Below is a small trained network, with its code and all its weights. Each question gives an input and a target symbol and asks what happens when units are switched off, that is, made to give their printed mean instead of their output.

import numpy as np


def w(rows, s, z=0):
    codes = np.array(rows[::2]) - 128.0
    scale = np.full(codes.shape[1], s)
    scale[-1] = z or s
    return codes * scale


def norm(h):
    return h / np.sqrt((h * h).mean(-1, keepdims=True) + 1e-5)


def f(y):
    return np.maximum(y, 0)


def softmax(a):
    e = np.exp(a - a.max(-1, keepdims=True))
    return e / e.sum(-1, keepdims=True)


def log_softmax(a):
    a = a - a.max(-1, keepdims=True)
    return a - np.log(np.exp(a).sum(-1, keepdims=True))


def net(x, mask):
    ids = ['ΘΦΨαβγημ'.index(c) for c in x.split()]
    T = len(ids)
    res = E[ids] + P[:T]
    u = 0
    for l in range(2):
        q, k, v = (norm(res) @ M[l].T for M in (Q, K, V))
        z = softmax(np.where(np.tri(T) > 0, q @ k.T / 2**0.5, -1e9)) @ v
        res = res + np.where(mask[u], z, O[l][:, -1]) @ O[l][:, :-1]
        u += 1
        y = f(norm(res) @ A[l][:, :-1].T + A[l][:, -1])
        res = res + np.where(mask[u : u + 4], y, B[l][:, -1]) @ B[l][:, :-1]
        u += 4
    return log_softmax(norm(res)[-1] @ U[:, :-1].T + U[:, -1])


Q, K, V, O, A, B = {}, {}, {}, {}, {}, {}
E = w([
[157,122,179,98,162,5],'Θ',
[94,82,111,160,194,151],'Φ',
[130,154,123,75,133,128],'Ψ',
[99,175,122,169,120,94],'α',
[158,142,109,124,153,121],'β',
[83,96,76,80,143,52],'γ',
[174,104,108,155,178,101],'η',
[162,125,128,119,166,122],'μ',
],0.0018)
P = w([
[210,128,192,135,41,196],'0',
[126,166,218,146,252,97],'1',
[102,174,193,123,237,58],'2',
[100,160,173,113,197,52],'3',
[93,166,69,84,185,67],'4',
[103,161,104,105,210,62],'5',
[107,167,99,98,225,47],'6',
[70,167,88,82,219,41],'7',
[78,164,93,103,230,41],'8',
[76,165,96,99,230,18],'9',
[70,158,98,122,255,22],'10',
],0.00064)
Q[0] = w([
[162,3,90,132,22,219],'0.h0',
[22,105,227,81,244,31],'0.h0',
],0.0033)
K[0] = w([
[9,114,135,47,215,59],'0.h0',
[220,113,136,97,14,252],'0.h0',
],0.0035)
V[0] = w([
[125,182,240,88,175,11],'0.h0',
[213,219,57,254,81,51],'0.h0',
],0.0019)
O[0] = w([
[104,172,251,110,165,206,250],'0.h0',
[20,31,134,76,94,162,164],'0.h0',
],0.0026,0.0019)
A[0] = w([
[151,157,94,95,165,110,60],'0.n0',
[69,139,29,254,145,222,181],'0.n1',
[197,55,145,87,166,133,71],'0.n2',
[85,127,136,239,54,153,8],'0.n3',
],0.0024,0.0016)
B[0] = w([
[182,74,59,63,126,139,253],'0.n0',
[132,45,236,152,223,2,210],'0.n1',
[19,115,46,153,140,141,199],'0.n2',
[25,230,157,171,126,123,135],'0.n3',
],0.002,0.00051)
Q[1] = w([
[143,34,148,182,2,249],'1.h0',
[234,81,86,188,44,201],'1.h0',
],0.0033)
K[1] = w([
[64,241,143,109,246,36],'1.h0',
[69,182,157,210,251,49],'1.h0',
],0.0029)
V[1] = w([
[154,156,65,75,3,41],'1.h0',
[98,208,174,143,56,208],'1.h0',
],0.0024)
O[1] = w([
[92,112,188,20,254,43,7],'1.h0',
[44,189,17,119,172,70,138],'1.h0',
],0.0024,0.0014)
A[1] = w([
[108,165,95,32,94,143,113],'1.n0',
[92,198,76,112,220,109,32],'1.n1',
[110,50,55,245,155,6,254],'1.n2',
[163,100,124,24,157,201,34],'1.n3',
],0.0022,0.0004)
B[1] = w([
[200,99,107,149,171,153,210],'1.n0',
[64,98,110,200,108,184,251],'1.n1',
[207,129,31,94,5,95,197],'1.n2',
[109,70,113,216,191,110,198],'1.n3',
],0.0022,0.0018)
U = w([
[135,9,191,201,114,94,4],'Θ',
[13,53,126,100,24,206,90],'Φ',
[139,226,195,30,213,236,189],'Ψ',
[40,60,77,39,112,84,166],'α',
[125,240,11,169,247,30,167],'β',
[254,129,77,187,35,154,73],'γ',
[211,165,241,53,131,52,119],'η',
[69,232,186,227,33,132,171],'μ',
],0.0049,0.004)

Each question gives the input, a string of symbols that net reads in full, and the target symbol t.
The units are the heads (2 rows each of Q, K, V and O) and the neurons (one row each of A and B). Each row of codes is followed by its name. A weight is (code - 128) times the scale printed after its matrix; where a second scale follows, it is the last column's (O, A, B and U).
mask holds one flag per unit, layer by layer, with each layer's heads first. A switched-off unit (its flag False) gives its mean, the last column of its rows in O or B, instead of its output. The means were averaged over made-up inputs and are rounded, as every weight is.
A unit's drop is (log p(t) with every unit on - log p(t) with that unit switched off) / (log p(t) with every unit on - log p(t) with every unit switched off).
The circuit of an input: a set's keep is (log p(t) with only the set's units on - log p(t) with every unit switched off) / (log p(t) with every unit on - log p(t) with every unit switched off). Starting from all 10 units, units are removed one at a time, each time the one whose removal leaves the highest keep (on an exact tie, the one counted first), for as long as the keep stays at least 0.8.
units of the circuit, in order: the units of the circuit, biggest drop first
top k neurons: the k neurons with the biggest drops, biggest first
k most important neurons of layer l: the k neurons of layer l with the biggest drops, biggest first
drop of u: that unit's drop, to one decimal
input Ψ Ψ Ψ Ψ Ψ, target β: top neuron -> [1.n3]
input Φ Ψ η γ, target η: units of the circuit, in order -> [0.h0, 1.h0]
input η μ Ψ γ μ α Φ, target Θ: units of the circuit, in order -> [0.n1, 1.h0, 0.h0]
input γ Φ Θ γ, target η: units of the circuit, in order -> [1.h0, 0.h0]
input η Ψ Ψ Ψ Φ, target Θ: units of the circuit, in order -> [0.n1, 0.h0, 1.h0]
input μ Ψ Ψ Φ, target γ: top 2 neurons -> [1.n2, 0.n2]
input Ψ Ψ Φ, target β: top 2 neurons -> [1.n2, 0.n1]
input Ψ Ψ Ψ Ψ Φ, target β: top 2 neurons -> [0.n1, 1.n2]
input γ Φ β, target η: units of the circuit, in order -> [1.h0, 0.h0]
input μ γ Ψ α Ψ α Ψ α β η μ, target γ: 2 most important neurons of layer 1 -> [1.n1, 1.n3]
input η γ γ β γ η β β, target Θ: units of the circuit, in order -> [0.h0, 1.h0]
input μ Ψ Ψ γ η, target γ: units of the circuit, in order -> [1.h0, 1.n2]
input μ μ μ Ψ μ α Ψ, target γ: 2 most important neurons of layer 0 -> [0.n2, 0.n0]
input Ψ Ψ Ψ, target β: units of the circuit, in order -> [1.h0]
input α Θ Ψ η, target Φ: 2 most important neurons of layer 0 -> [0.n2, 0.n1]
input β η Ψ μ, target α: drop of 0.n2 -> 0.2
input β α α Ψ α η Ψ μ, target α: drop of 0.h0 -> 0.8
input α Ψ η μ, target Φ: drop of 0.h0 -> 0.7
input Ψ β Ψ η μ μ η, target γ: drop of 1.n2 -> 0.6
input β Ψ Ψ Ψ, target α: top neuron -> [0.n1]
